In the rows, zero is written as 128.
Both labels of each row:
[121 127  77 158 152 133 129 133 131 146  99 162 145 158 142 127 145 129
 103 109 156 136 135 113 120 134  77 123 116 137 135 163 155 108] | J + Q
[138 151  71 192 125  83 130 135 133 129 140 133 142 124 153 124 146 126
 119  95 144 143 146  92 128 154 107  88 100 121 130 141 118 128] | J + Q
[145 150 128 116 127  87 107 178 150 152 129 144 121 104 160 118 122 128
 117 137 137 131 142 115 142 156 159 118 100 119 137 143 103 129] | K + Q
[111 137 127 181 135 102 158 121 115 136 111 158 120 130 119 128 138 141
 118 131 150 132 110 104 124 127 143 111 116 147 124 129  86 107] | J + Z
[112 134  56 194 143 119 126 129  90 131 139 110 142 107 140 119 126 129
 103 118 121 133 140 108 127 134  60 101 128 116 137 146 115 121] | J + Q
[103 144  72 104 116  71 121 158 116 136 135 119 127 134 143 109 121 140
 139 117 150 177 130 206 137 146 248 121 130 114 122 137 101 117] | P + Q
[121 155  64 248 114 101 125 111 107 148 170 136 120 105 151 126 157 142
  99 108 154 121 144  33 123 137  75  96 115 125 131 130 118 124] | J + Q
[126 136  79 224 136  90 113  92 113 117 170 122 133 128 152 113 142 120
  98 133 153 131 172  70 126 126  81 104 131 103 134 129 116 124] | J + Q
[131 123  56 252 127 113 124 145 108 142 130 144 125 156 146 169 131 145
  81 131 128 146 175  48 120 127  78  47 111 177  75 116 111 142] | J + Z
[137 158  84 249 136  74 108 159 106 108 165  98 124 151 137 112 112 141
 126 106 156 128 192  51 116 180 117  77 113 103 130 119  74 136] | J + Q
[144 134  26 252 129  86 143 125 114 120 138 157 143 144 140 144 158 134
  92 123 137 137 157  35 119 144  96  72 105 142 127 143  98 203] | J + Q
[109 118 102 157 134 118 130 124 121 150 117 146 131 112 145 119 122 154
  93 127 161 103 120 122 135  98 114 145 111 109 117 133 127 106] | J + Q
[134 148  68 222 144  93 116 139 105 125 136 116 125 156 178 138 113 121
 110  68 152 137 110  81 139 152 106  73 105 137 131 142 103 112] | J + Q
[147 131  73 176  91  67 119 156 114 143 146 144 132 110 152 108 148 138
  96 126 146 175 143  98 119 141 132  90 114 139 129 126  98 123] | K + Q
[119 133  72 175 129  96 115 132 124 119 155 130 146 125 149 109 132 126
 108 125 145 172 153  90 143 151 128  92 140 122 134 141 119 124] | J + Q
[152 142 147  76 139 126 109 165 124 136 110 122 146 133 154 133 141 113
 119 112 136 122 128 146 112 127  96 137 115 118 124 169 114 145] | K + Q
[145 128  49  98 138  90  91 156 122 134 140 125 141 140 156 134 131 139
 124 135 138 138 140 113 116 147 141 136 116 112 129 132 128 137] | P + Q
[129 130 122 102 133  59 113 166 107 144 117 146 126 133 160 125 131 151
  91 116 164 143 123 163 118 129 217 111 113 133 130 128  95 125] | P + Q
[ 96 139  94 164 144  82 124 142 116 127 136 116 157 136 155 126 126 129
 112 117 153 131 146 106 119 146  92  99 108 117 132 150 119 131] | K + Q
[153 135  77 193 115  89 137 154 127 129 131 135 129 107 144 136 125 120
 109 143 135 120 138 107 114 124 114 115 128 131 141 129 113 126] | J + Q
[116 138 105 103 109  85 123 142 117 132 125 134 130 117 139 120 126 138
 124 120 151 146 135 150 128 143 181 132 117 131 141 148 115 129] | P + Q
[136 130  81 222  95  56 144 135 114 135 155 140 134 142 161 137 128 149
 115 137 131 187 174 111 127 156 183  56 129 150 137 120 111 125] | K + Q
[143 152  85 206 126  86 120 153 110 122 146 104 119 152 148  97 119 119
 119 106 138 112 159  43 113 154 119 105 117  93 130 114 106 126] | J + Q
[114 141  71 212 114 105 135 111 112 137 123 141 132 122 121 142 128 143
 100 102 167 137 142  92 122 136  90  89 131 117 118 131 128 122] | J + Q
[103 136  54 221 139 113 129 123 103 103 147 107 136 115 133 135 147 115
  99 133 172 131 133  81 145 113  54 116 120 124 136 157 132 111] | J + Q
[160 137 107 144 152  85 115 158 123 141 121 149 149 140 140 115 152 133
  71 110 146  86 123  90 111 133 139 101  94 145 137 144 103 126] | K + Z
[134 131 101 197 138 124 109 145 117 125 149 125 137 165 142 143 138 148
  83 137 197 136 146  81 128 130 103  89  97 150 126 108 105 132] | J + Q
[141 160  66 237 112 104 117 132 133 111 140  99 136 153 155 120 124 108
 107  96 163 120 169  46 117 162  51  95 118 101 114 155 100 117] | J + Q
[152 144 113 201 125  79 115 151 107 133 134 113  97 157 135 104 124 134
 116 103 154 146 150 117 119 166 168 105 123 101 148 140  96 129] | P + Q
[127 150  88 155 131  78 122 152 127 132 136 141 135 138 151 128 125 137
 127 124 160 129 118 127 117 151 146 113 125 126 143 154 114 117] | P + Q
[128 102 108 175 114 111 120 146 118 121 145 146 102 137 151 142 149 140
  86 130 158 150 143 107 136 141  98  88 129 147 148 136  92 114] | J + Q
[120 126  59 211 128 116 129 129 119 131 133 122 138 132 136 145 123 114
  98 141 149 150 156 109 121 150 124  73 129 141 115 125 115 112] | J + Q
[120 143  78 181 134  86 124 137 102 126 143 124 144 142 161 119 120 144
  93 103 163 143 156 100 135 160 104 111 120 118 144 139 118 142] | J + Q
[ 90 136  59 170 138 109 126 130 117 119 146 129 102 131 140 128 137 141
 121 126 163 102 116  72 116 129  22 115 109 121 125 134 121 128] | J + Q
